Below are the code and all the weights of a small trained network. Each question names an input and a target symbol and asks about switching units off, where a switched-off unit gives its printed mean instead of its output.

import numpy as np


def w(rows, s, z=0):
    codes = np.array(rows[::2]) - 128.0
    scale = np.full(codes.shape[1], s)
    scale[-1] = z or s
    return codes * scale


def norm(h):
    return h / np.sqrt((h * h).mean(-1, keepdims=True) + 1e-5)


def f(y):
    return np.maximum(y, 0)


def softmax(a):
    e = np.exp(a - a.max(-1, keepdims=True))
    return e / e.sum(-1, keepdims=True)


def log_softmax(a):
    a = a - a.max(-1, keepdims=True)
    return a - np.log(np.exp(a).sum(-1, keepdims=True))


def net(x, mask):
    ids = ['βζθλξψω'.index(c) for c in x.split()]
    T = len(ids)
    res = E[ids] + P[:T]
    u = 0
    for l in range(2):
        r = norm(res)
        for j in range(2):
            rows = slice(3 * j, 3 * j + 3)
            q, k, v = (r @ M[l][rows].T for M in (Q, K, V))
            z = softmax(np.where(np.tri(T) > 0, q @ k.T / 3**0.5, -1e9)) @ v
            o = O[l][rows]
            res = res + np.where(mask[u + j], z, o[:, -1]) @ o[:, :-1]
        u += 2
        y = f(norm(res) @ A[l][:, :-1].T + A[l][:, -1])
        res = res + np.where(mask[u : u + 8], y, B[l][:, -1]) @ B[l][:, :-1]
        u += 8
    return log_softmax(norm(res)[-1] @ U[:, :-1].T + U[:, -1])


Q, K, V, O, A, B = {}, {}, {}, {}, {}, {}
E = w([
[106,183,203,222,22],'β',
[23,207,120,117,197],'ζ',
[184,89,70,157,127],'θ',
[178,181,108,144,48],'λ',
[47,163,85,33,68],'ξ',
[139,137,177,84,235],'ψ',
[123,245,111,244,216],'ω',
],0.012)
P = w([
[1,86,117,131,170],'0',
[99,87,116,111,119],'1',
[75,116,120,119,109],'2',
[69,133,117,118,94],'3',
[70,154,90,124,81],'4',
[66,145,56,126,83],'5',
],0.0095)
Q[0] = w([
[208,126,129,112,71],'L0H0',
[151,118,184,64,115],'L0H0',
[166,179,154,111,124],'L0H0',
[188,100,174,110,122],'L0H1',
[115,154,202,96,10],'L0H1',
[104,175,183,115,148],'L0H1',
],0.012)
K[0] = w([
[112,111,94,210,119],'L0H0',
[91,46,38,144,166],'L0H0',
[104,10,138,155,92],'L0H0',
[179,53,69,112,111],'L0H1',
[46,78,102,170,96],'L0H1',
[119,92,113,142,181],'L0H1',
],0.012)
V[0] = w([
[178,113,136,253,149],'L0H0',
[134,108,122,133,54],'L0H0',
[90,140,37,177,146],'L0H0',
[73,1,208,133,146],'L0H1',
[177,230,229,133,162],'L0H1',
[53,168,112,88,172],'L0H1',
],0.0067)
O[0] = w([
[61,134,101,180,225,112],'L0H0',
[72,130,38,11,120,89],'L0H0',
[133,126,129,222,157,244],'L0H0',
[112,2,79,117,64,104],'L0H1',
[91,177,229,75,160,96],'L0H1',
[179,209,142,55,79,254],'L0H1',
],0.0067,0.005)
A[0] = w([
[129,80,93,93,133,251],'L0N0',
[183,91,252,89,155,112],'L0N1',
[140,131,108,108,152,149],'L0N2',
[75,120,99,100,145,227],'L0N3',
[83,122,163,126,121,107],'L0N4',
[97,51,56,152,169,51],'L0N5',
[105,97,117,86,63,65],'L0N6',
[107,156,161,109,90,220],'L0N7',
],0.013,0.0022)
B[0] = w([
[85,67,120,167,3,194],'L0N0',
[160,109,183,215,11,188],'L0N1',
[21,147,170,123,34,144],'L0N2',
[49,16,182,106,52,205],'L0N3',
[183,87,107,90,203,170],'L0N4',
[58,200,66,187,63,228],'L0N5',
[68,43,118,87,239,195],'L0N6',
[125,13,130,126,161,255],'L0N7',
],0.0058,0.0046)
Q[1] = w([
[145,246,81,128,139],'L1H0',
[87,131,98,99,134],'L1H0',
[25,155,126,114,158],'L1H0',
[87,128,126,139,93],'L1H1',
[144,82,143,115,57],'L1H1',
[131,135,98,101,143],'L1H1',
],0.011)
K[1] = w([
[67,187,11,152,62],'L1H0',
[254,104,41,135,202],'L1H0',
[174,130,117,181,177],'L1H0',
[36,112,171,152,179],'L1H1',
[64,150,175,148,27],'L1H1',
[108,146,132,209,137],'L1H1',
],0.0084)
V[1] = w([
[145,84,76,131,110],'L1H0',
[65,124,144,62,228],'L1H0',
[211,80,146,120,151],'L1H0',
[116,151,80,59,32],'L1H1',
[232,28,155,123,18],'L1H1',
[175,176,3,202,2],'L1H1',
],0.0073)
O[1] = w([
[3,238,123,149,138,161],'L1H0',
[85,139,42,94,203,53],'L1H0',
[23,245,19,105,84,3],'L1H0',
[137,228,79,83,147,102],'L1H1',
[162,156,163,198,219,30],'L1H1',
[183,90,110,62,202,189],'L1H1',
],0.0058,0.0034)
A[1] = w([
[202,153,192,110,116,2],'L1N0',
[64,186,149,182,47,124],'L1N1',
[151,145,84,238,127,146],'L1N2',
[73,135,181,163,227,145],'L1N3',
[198,136,100,111,120,96],'L1N4',
[139,194,95,130,255,122],'L1N5',
[94,166,203,67,184,154],'L1N6',
[33,112,179,167,128,183],'L1N7',
],0.0083,0.006)
B[1] = w([
[58,175,145,151,108,134],'L1N0',
[163,219,207,16,127,225],'L1N1',
[69,253,150,136,118,235],'L1N2',
[115,51,171,59,188,189],'L1N3',
[224,123,139,135,141,137],'L1N4',
[119,162,217,147,168,160],'L1N5',
[53,18,51,234,48,172],'L1N6',
[214,200,29,100,147,254],'L1N7',
],0.0055,0.0075)
U = w([
[52,35,149,79,135,213],'β',
[123,142,167,20,91,3],'ζ',
[122,163,85,232,82,201],'θ',
[254,111,124,91,171,150],'λ',
[184,137,115,106,146,8],'ξ',
[96,164,207,181,218,147],'ψ',
[196,66,230,165,65,132],'ω',
],0.0098,0.0036)

Each question gives the input, a string of symbols that net reads in full, and the target symbol t.
The units are the heads (3 rows each of Q, K, V and O) and the neurons (one row each of A and B). Each row of codes is followed by its name. A weight is (code - 128) times the scale printed after its matrix; where a second scale follows, it is the last column's (O, A, B and U).
mask holds one flag per unit, layer by layer, with each layer's heads first. A switched-off unit (its flag False) gives its mean, the last column of its rows in O or B, instead of its output. The means were averaged over made-up inputs and are rounded, as every weight is.
A unit's drop is (log p(t) with every unit on - log p(t) with that unit switched off) / (log p(t) with every unit on - log p(t) with every unit switched off).
The circuit of an input: a set's keep is (log p(t) with only the set's units on - log p(t) with every unit switched off) / (log p(t) with every unit on - log p(t) with every unit switched off). Starting from the 12 units with the biggest drops (on a tie, the unit counted first), units are removed one at a time, each time the one whose removal leaves the highest keep (on an exact tie, the one counted first), for as long as the keep stays at least 0.8.
units of the circuit, in order: the units of the circuit, biggest drop first
k most important neurons: the k neurons with the biggest drops, biggest first
k most important neurons of layer l: the k neurons of layer l with the biggest drops, biggest first
heads that matter: for each layer, one digit per head in row order, 1 if its drop is at least 0.15 and else 0, layers parted by /
drop of u: that unit's drop, to one decimal
input ψ β θ β ξ, target β: units of the circuit, in order -> [L0N6, L0H1]
input θ θ λ β λ β, target λ: most important neuron -> [L1N7]
input θ ζ ζ, target ζ: 2 most important neurons of layer 1 -> [L1N1, L1N7]
input θ ω θ, target ψ: units of the circuit, in order -> [L0H1, L0H0]
input λ ξ β, target λ: 2 most important neurons -> [L0N6, L0N7]
input β θ λ, target β: heads that matter -> 10 / 00
input ω ω λ ζ ω, target ζ: heads that matter -> 10 / 01
input θ θ λ ξ θ, target ζ: heads that matter -> 11 / 10
input β β θ β λ, target β: units of the circuit, in order -> [L0H0, L0H1, L0N6]
input θ ω ζ θ ω ω, target ψ: units of the circuit, in order -> [L0H1, L1N3]
input ζ θ ζ β, target ζ: 2 most important neurons of layer 1 -> [L1N1, L1N6]
input θ ζ θ, target λ: units of the circuit, in order -> [L0H0, L0N1, L0N5, L1H0]
input ζ β ζ λ, target ζ: 2 most important neurons -> [L0N3, L1N6]
input ψ ω β, target ψ: heads that matter -> 11 / 01
input θ θ θ λ ζ, target β: 3 most important neurons -> [L1N6, L0N5, L0N7]
input ξ λ θ λ θ, target ζ: units of the circuit, in order -> [L0H0]
input ζ ψ ζ, target ζ: heads that matter -> 00 / 11
input λ ψ ζ, target β: heads that matter -> 01 / 00
input θ β θ, target β: 3 most important neurons of layer 0 -> [L0N3, L0N6, L0N1]
input λ ψ λ, target λ: most important neuron -> [L1N4]
input ζ θ ζ θ, target λ: 2 most important neurons -> [L0N5, L0N1]
input ζ ζ β, target ζ: drop of L0N1 -> 0.2
